In the rows, zero is written as 128.
Each row has a class, written after it, and each block has its own classes.
[126  90 136 155 127 139 140 106 122 125 100 144 132 107 140 108 119 137
 140 137 133 122 102 115 120 133 151 134 130  88 144 119 114 133 127 214
 145 117 109 136 138  74 121 124 126 104 109 132 117]
dega
[115 124 130 116 127 134 135 123 120 137 120 133 122 123 128 124 106 116
 132 143 119 109 116 128 122 121 130 131 134  75 117 131 145 130 129  68
 123 140 141 109 127 116  94 129 108 138  89 133 142]
kap
[109  93 124 124 123 128 131  98  98 143 125 127 130 125 130 120 112  94
 126 134 109 115 127 114 141 128 136 117 136  81 144 120 121 144 116 132
 105 146 116 124 142 130 111 104 120 119  79 123 130]
kap
[111 114 130 110 114 105 116 102 135 135 134 132 133 143 129 126  12 119
 118 124 106 116 118 139 112 126 120 132 129 154 123 113 137 134 114 145
 129 127 125 120 130 129 119 130 113 117 153 143 167]
kap
[171 154 124 107 154 134 111 120 134 137 114 147 115 122 105 124 168 184
 148 139 129 130 122  88 120 131 128 134 142  93 121 141 133 100 133  48
 127 131 125 122 132 112  78 155 130 105 116 110 154]
Fad
[127 113 143 140 138 119 126 133 112 138 138 123 119 123  97 108 168 122
 123 149 124 121 125 129 139 130 136 127 133 103 138 144 126 108 120 105
 141 161 123 126 142 129  93 114 138  95 105 112 135]
mugub
[123 170 116 108 121 127 112  78 129 152 155 116 136 137  94 123 100 147
 130 149 112 123 151 126 156 119 118 131 124 151 138 133 139 114 118 123
 109 124 130 109 149 136  97 132 104 125 151 155 159]
kap
[120 105 131 133 123 121 137 131 119 127 126 123 138 118 115 121 155 100
 114 126 126 121 142 143 144 134 156 117 153 110 169 126 119 127 136 188
 125 127 118 137 128 122 139 100 123 112 120 138 114]
dega
[119 144 128 126 122 119 113 136 130 139 137 119 119 145 115 132 166 134
 117 133 116 108 117 130 145 148 130 132 116 101 125 129 123 122 132  74
  97 137 138 118 169 164 107 128 133 109  81 123 123]
kap
[155 124 123 124 128 122 127 109 141 141 115 128 119 130  99 119 105 121
 119 159 134 133 136 136 123 128 137 134 190 121 134 123 125 118 119 130
 125 111 124 147 139 111  94 126  97 110 137 136 156]
mugub
[125 124 123 110 136 118 138 114 136 153 139 130 101 135  72 117 148 142
  89 155  92 106 157 133 148 138 133 140 107 119 146 126 131 105 127  85
 106 132 121 124 130 137  57 109 123  97 114 102 148]
kap
[126 127 120 112 117 127 119 142 130 147 159 113 125 144 109 124  88 129
 121 150  99 118 147 129 127 127 122 174 123 151 123 127 125 110 132  94
 130 135 127 123 127 146  92 128 128 111 144 117 174]
kap
[146 110 127 135 134 113 124 169 142 118 124 141 121  99  93 118 173 147
 132 139 132 129 117 129 136 132 137 137 110 108 137 128 132 119 132 131
 109 141 123 126 132  94  93 102 144  88 119 117 139]
dega
[126 108 127 133 141 128 138 110  84 137  84 162 114 111 109 112 157 122
 129 140 129 123  93 111 107 125 146 137 136  62  87 126 118 125 133 117
 117 129 127 127 138  86 115 119 115 104  95 131 140]
Fad
[142 152 134 128 144 126 125 136 135 129 110 146 100 115 120 124 196 163
 120 140 134 144 113 128 119 123 159 139 111  94 148 146 147 113 123  74
 116 122 134 134 122 107 120 136 124 117 115 116 150]
Fad
[127 110 131 126 125 116 123 120 134 123 151 133 129 127  93 129 113 119
 117 142 120 126 144 129 148 129 135 142 117 143 147 126 121 129 121 172
 132 105 128 126 139 106  95 107 123 101 152 128 154]
mugub
[142 148 115 121 135 131 114 108 143 136 146 136 118 145  92 128  59 160
 110 152 106 133 178 146 113 126 111 134 128 162 119 140 140 116 126  89
 139 118 123 130 131 127 110 152 115 111 185 120 177]
kap
[116  87 128 129 122 132 110  98 117 121 148 139 146 118 144 111  93  92
 142 123 125 115  74 124 129 131 156 127 140  94 130 128 122 148 124 227
 161 128 116 137 139  64 156 105 118  95 127 152 153]
dega
[128 124 128 110 117 119 129 112 124 137 130 107 135 149 113 125  34 132
 110 148 104 120 154 123 133 133 120 111 121 163 126 126 146 121 121 125
 133 122 121 124 124 136 105 136 101 114 160 135 162]
kap
[105 112 119 104 120 127 140 119 129 138 126 133 131 139 127 127 119 104
 123 133 107 102 134 133 122 111 133 118  96  86 120 124 129 123 120  90
 116 138 132 117 120 156 106 124 122 146  72  88 117]
kap
[128 133 122 108 121 121 128 166 129 135 145  91 133 128 114 129 185 140
 114 121 128 127 186 144 146 128 121 132 115 175 145 132 178 120 145  80
 123 128 121 130 124 195 126 130 148 113 136 106 110]
kap
[123 138 118 105 121 126 122 155 140 121 139 115 132 127 112 160 194 121
 136 122 123 130 128 136 150 139 119 114 117 140 140 127 150 121 130 136
 127 130 127 126 131 139 126 128 142 132 104 116 107]
kap
[114 102 106 121 128 134 117 107 127 142 171 122 128 138 113 118  96  91
 132 147  92 106 160 122 150 116 132 130 121 113 109 119 111 121 128 137
 117 133 108 130 137 118  97 101 109 109 103 128 146]
kap
[131 121 117 124 138 125 144 114 127 119 153 131 119 127  82 105 125 140
 115 169 106 122 144 141 132 111 139 134 125 127 160 135 124 112 115 114
 131 116 105 137 138 108  77 113 122  83 131 105 160]
kap
[115 114 137 133 117 127 134 127 128 133 128 134 137 136 143 111 142 102
 119 136 118 132 135 129 143 111 130 127 132 102 134 142 107 129 106 105
 122 134 127 134 140 142 114  96 135 144  88 120 114]
kap
[142 124 126 124 124 135 127 105 139 136 131 134 112 146 112 125  77 125
 118 149 111 138 122 134 113 121 130 138 143 129 111 128 129 136 137 116
 132 121 136 117 132 125 108 139  96 121 143 135 143]
kap
[140 120 121 123 125 134 121 131 136 135 137 125 116 125 108 126 170 118
 114 141 123 126 135 126 138 150 141 126 124 129 127 141 126 102 124 103
 126 132 109 140 129 118 104 115 149 105  94 110 111]
mugub
[115 114 108 102 107 123 138 110 116 143 157 101 140 157 149 123   4 112
 116 141  93 114 152 133 141 128 108 130 117 155 121 112 127 156 119 118
 149 125 114 121 127 168 127 118 118 143 133  79 139]
kap
[150 154 125 120 144 123 111 123 128 139 115 146  95 131 113 131 160 143
 125 143 121 131 110 121 114 127 121 137 138  76 107 131 131 112 121  51
 127 143 135 112 157 106 101 125 122 126 101 107 140]
Fad
[108 111 134 109 136 130 133 105 128 123  76 153  96 107 141 112 172 104
 125 131 112 111  95 121 113 118 149 131 145  20 118 132 136 121 126  74
 115 155 135 119 152  96  97 126 115 135  12 124 105]
Fad
[133 124 123 116 127 121 128 130 132 149 151 110 109 145  97 129 168 144
 116 132 107 124 117 151 146 123 107 134 117 113 141 138 134 102 131  69
 107 132 123 157 126 151 108 126 109 115 100 114 133]
kap
[141 112  97 123 146 166 131 123 128 131 142 136 119 116  86 122 167 141
 129 131 142 117 130 133 132 131 153 130 134 127 153 139 104 124 126 147
 120 136 118 124 129 108  80 111 129  85 135  97 137]
mugub
[135 130 136 128 128 133 123 134 127 160 148 126 110 136 109 129 177 147
 113 141 125 109 144 128 145 123 124 132 130 116 146 126 108  76 120  58
 123 126 131 129 141 140  85 114 133 116  99 110 128]
kap
[139 108 109 142 150 134 122  86 136 129 165 121 120 115  64  97 126 146
 127 154 128 131 141 109 149 133  35 131 129 149 171 125 131 106 129 173
 132 110 120 144 125  89  80 105 124  50 186 121 162]
mugub
[134  93 126 133 140 123 125 122 146 146 132 138 123 134 116 110 150 132
 147 115 111 126 115 115 135 134 138 129 137 104 150 124 117 131 120 141
 114 125 110 135 124  89 105 109 125 120 139 113 128]
dega
[143 120 104 139 141 144 121 128 146 142 163 122 119 133  72 116 130 145
 111 128 119 148 141 142 145 125 134 130 121 156 161 126 133 126 132 143
 127 114  83 142 129 100  90 111 113  80 164 102 174]
mugub
[149 136 122 121 145 143 135 159 144 153 155 110 129 116  81 116 199 151
 126 138 119 137 153 139 160 139 152 126 116 131 161 134 132 117 133 109
 118 126 123 129 135  56  98 116 137  80 126 111 105]
mugub
[110 103 107 138 124 155 134 112 126 139 135 136 134 122  99 119 105 119
 132 147 134 123 138 151 136 133 146 123 123 114 140 130 136 123 130 140
 111 134 129 136 138 111  88 114 115 101 152 130 145]
kap
[138 130 117 100 131 129 121 126 129 158 142 126 113 137  96 123 132 137
 132 132 109 131 152 129 139 124 126 137 120 119 126 126 138 117 125  94
 126 154 123 119 127 141 118 121 129 108 143 126 166]
kap
[135 123 121  78 143 132 124 127 137 138 134 129 113 110  91 118 179 123
 120 135 106 123 132 147 138 125 132 134 123  81 145 136 136  97 122 113
 109 134 117 128 142 116  90 115 126  88  74 164 139]
mugub
[127  76 172 130 169 122 123 138 123 138 113 144  73 114 108 114 248 125
 126 135 124 103 112 124 131 138 145 129 140  24 138 126  32 106 123  63
 119 145 114 129 120 115  67 117 129 107  39 108 118]
Fad
[136 120 124 124 145 122 125 126 130 143 106 150  92 113  97 110 151 147
 129 152 112 140 122 133 106 106 114 142 136  86 128 130 132 115 112  31
 130 139 122 134 137 104  81 117 122 109  92 127 130]
Fad
[124 135 143 126 117 123 128 145 128 124 140 106 139 119 137 141 181 122
 129 126 140 121 145 145 148 116 126 120 128 125 127 138 131 112 133 103
 119 124 122 132 133 147 120 124 142 122  90 119 115]
mugub
[133 142 125 109 127 132 121 122 121 148 125 102 119 149 105 127 123 160
 125 138 105 114 140 136 130 140 111 134 116 127 123 134 134 112 115  69
 137 132 124 124 134 146  83 129 116 117 106 112 152]
kap
[124 141 133 116 130 131  98  97 137 151 143 107 106 137 130 138 136 143
 125 123 110 107 134 128 139 127 121 117 132 114 123 131 135 137 127  77
 119 135 136 125 128 152  77 142 115 129 108 125 141]
kap
[140 121 129 129 147 146 143 114 120 143 114 152  94 116 109 130 177 136
 136 147 120 104 111 117 111 128 157 130 147  62 121 119 131 109 107  59
 119 143 126 126 138 111  80 137 109 110  81 123 155]
Fad
[127 139 119 113 123 135 128 134 129 161 169 122 123 147 135 130  96 125
 112 104 105 125 151 130 132 123 119 120 130 138 106 124 137 114 124  56
 128 134 150 103 129 169  74 132 126 138 113  89 135]
kap
[ 89 117 132 115 125 121 134 147 121 126 137 111 131 136 139 121 172 104
 104 107 122 109 148 136 150 124 148 123 115 133 141 136 125 130 128  89
 113 139 126 136 127 170 130 104 141 133  73  99 109]
kap

A new block, with new classes.
[141 117 132 133 125 124 140 128 130 154 121 129 119 141 147 126 118 125
 119 121 127 107 133 141 135 130 116 104 119 123 144 109 137 132 142 147
 134 130 132  88 127 120 127 140  84 124 124 111 120]
tovik
[155 132 141 141 125 124 140 130 126 182 126 134 111 109 132 109 128 129
 129 146 112 115 104 146 131 123 126 127 118 128 129 118 112 143 123 163
 128 147 128 118 119 124 126 130 123 123 116 108 120]
tovik
[142 138 123 133 121 130 137 123 128 114 134 134 129 121 120 130 122 135
 134 179 122 136 116 133 120 150 141 136 143 150 121 163 120 128 127 114
 111 134 134 174 133 145 123 119 129 123 130 143 145]
far
[120 141 124 112 116 128 130 125 124 122 133 126 129 127 121 130 127 143
 138 178 129 136 116 134 114 135 138 146 153 146 125 176 112 121 128 104
 108 129 117 161 133 134 127 125 125 133 129 154 148]
far
[181 120 141 153 115 125 138 125 118 168 140 142 114 132 138 124 125 115
 131 149 112 129 100 132 133 140 136 134 124 148 141 125 118 148 132 148
 133 147 150 133 122 144 120 125 105 114 125 122 129]
tovik
[179 116 136 163 124 118 142 124 118 162 139 123 128 137 147 115 119 124
 112 142 124 119 100 142 129 124 121 123 114 136 128 113 110 139 140 159
 138 145 127 101 118 127 122 131  83 118 120 116 120]
tovik
[142 130 122 137 119 130 137 109 128  97 134 129 128 136 135 137 112 128
 136 168 126 130 128 136 126 162 147 118 143 154 139 157 133 122 141 123
 117 134 151 162 137 143 117 129 110 115 135 135 140]
far
[120 128 126 133 119 131 123 101 129  93 134 118 135 124 127 135 119 122
 135 142 131 137 133 133 122 149 136 124 133 140 143 140 129 114 135 130
 127 132 138 166 134 132 121 127 136 125 126 138 133]
far
[155 131 137 139 127 132 143 147 131 108 136 132 121 146 143 117 124 146
 131 176 120 107 112 134 132 133 130 118 130 128 108 147 119 132 131 128
 116 136 130 114 119 135 129 145  83 122 139 118 142]
tovik
[153 134 119 150 135 133 142 126 129 113 128 144 123 125 120 133 115 134
 108 181 118 129 128 136 134 165 136 115 141 155 113 153 128 133 134 116
 116 131 145 166 133 152 121 124 126 120 139 123 142]
far

Next block, with new classes.
[143 118 146 144 156 152 140 129 135 222 136 138 137 127 137 138 108 140
 124 138 104 152 127 140 107  80 110 143 119 124 128 124 111 145 124 165
  96 155 133 129 119 116 148 127 125 125 165 100 124]
Bimul
[115 134 171 129 146 106 129 145  43 135 127 166 122  94 134  61 138 182
 132 117  78 128 127 158 134 175 151 138 114 110 128 109 168 125 151 129
 116 111 116 115 124 128 133 113 116 102  72 125 113]
Bimul
[127 133 127 116 154 145 117 129 104 122 122 144 126 120 125 111 128 106
 123 137 113 142 125 140 126 121 141 140  97 135 125 147 111 119 133 118
 122 131 132 155 136 118 142 141 127 130 174 130 140]
Bimul
[137  94 115 116 130  92 123 123 175 127 124  95 104 140 129 182 122 105
 117 161 167 167 136 160 139  84 121 123 141 161 128 150 140 138 124 133
 192 101 119 134 126 129 138 137 111 125 204 151 150]
tumul
[101 107 122 100 151 117 167 124 161 101 128 108 131 117 128 105 127 157
 139 133 108 121 131 148 119 123 145 108 127 104 128 153  97 118  88 124
 126 114 153 130 136 133 139 123 121 136 133 131 134]
tumul
[131 124 147 126 146 140 133 125 134 135 129 130 140 132 118 108 130 116
 120 132 109 129 120 142 131 108 117 141 125 126 117 139 124 136 150 140
 118 143 135 121 126 109 144 149 123 130 132 104 134]
Bimul
[155 142 121 131 125 157 141 130  67 134 125 142 121 109 115 119 127 100
 128 124 130 118 130 111 123 147 135 102 116 137 145 111 103 127 125 115
 128 133 125 129 129 123 120 126 143 111 127 120 107]
Bimul
[124 115 168 122 145  82 128 125 149 164 124 124 148 163 132 105 136 112
 190 133 100 106 105 111 146 153 103 155 126 132 119 110 163 118 182 108
 141 111  91 124 125 133 146 132 115 149  68 113 127]
Bimul
[122 117 118 140 128 110 121 113 161  93 144 104 119 124 136 129 138 154
 114 124 146 134 130 130 139 142 127 187 149 141 115 122 134 135 134 131
 123 121 116 118 116 130 130 133 117 131 115 134 145]
tumul
[143 120 123 101 160 168 173 141 101 125 124 130 128 150 138 147 110  67
 145 134 143 104  97 152 128 123 120 132 126 110 133 114 118 123 135 130
 137 103 162 133 109 132 142 123 151 115 197 136 119]
Bimul
[112 134 162 114 120  80 100 125 123 130 124 141 112 117 127  79 120 155
 135 102 102 123 148 131 124 120 128 140 128 138 129 125 154 145 128 143
 161 135  76 115 123 128 158 109  95  76  73 120 138]
Bimul
[134 144 144 132  99 121  86 140 151 115 128 135 142 164 114 159 132 157
 116 128 173 143 149  85 118 129 130 139 149 114 127 110 159 134 177 155
 130 141 151 127 110 133 121 127 134 127 119 133 126]
tumul
[129 132 151 135 168 123 119 134  79 151 134 166 141 109 141  77 123 153
 131 127  79 131 126 144 119 147 122 143 123 125 111 122 114 134 123 142
  92 157 117 123 135 121 138 140 123 113 107 112 125]
Bimul
[129 120 131 130 144 129 129 126 107  91 131 142 101 132 153 109 131 118
 136 139 127 122 106 116 130 140 115 143 130 124 110 125 116 126 132 136
 114 151 150 135 104 125 117 131 141 138 148 128 112]
Bimul
[100 107 134 118 137 133 106 152 137 101 121 152 118 135 148 137 118 143
 127 143 140 141 136 138 127  86 127 133 156 168 118 140 126 146 111 161
 132 156 136 137 146 120 141 131 132 119 176 128 139]
tumul
[122 128 146 109 131 110 134 145 124 152 131 133 134 125 131 112 128 185
 102 116 100 129 137 155 132 164 162 119 126 114 122 131 134 122 128 121
 126  66 106 105 121 134 123 118 119 115 100 118 130]
tumul
[121 127 143 140 134 118  94 152 138 173 113 139 169 123 127 157 118 196
 124 147 141 151 144 129  97 130 139 129 157 118 122 134 133 130 117 182
 115 116 129 117 127 131 118 131 132 139 137 141 134]
tumul
[117 120 136  62 135 115 143 125 146 104 125 123 100 132 120 115 122 132
 132 120 113 124 123 144 138  97 142 124 116 125 129 163 167 124 137 115
 156 102 111 137 133 127 139 129  99 130 109 115 151]
tumul
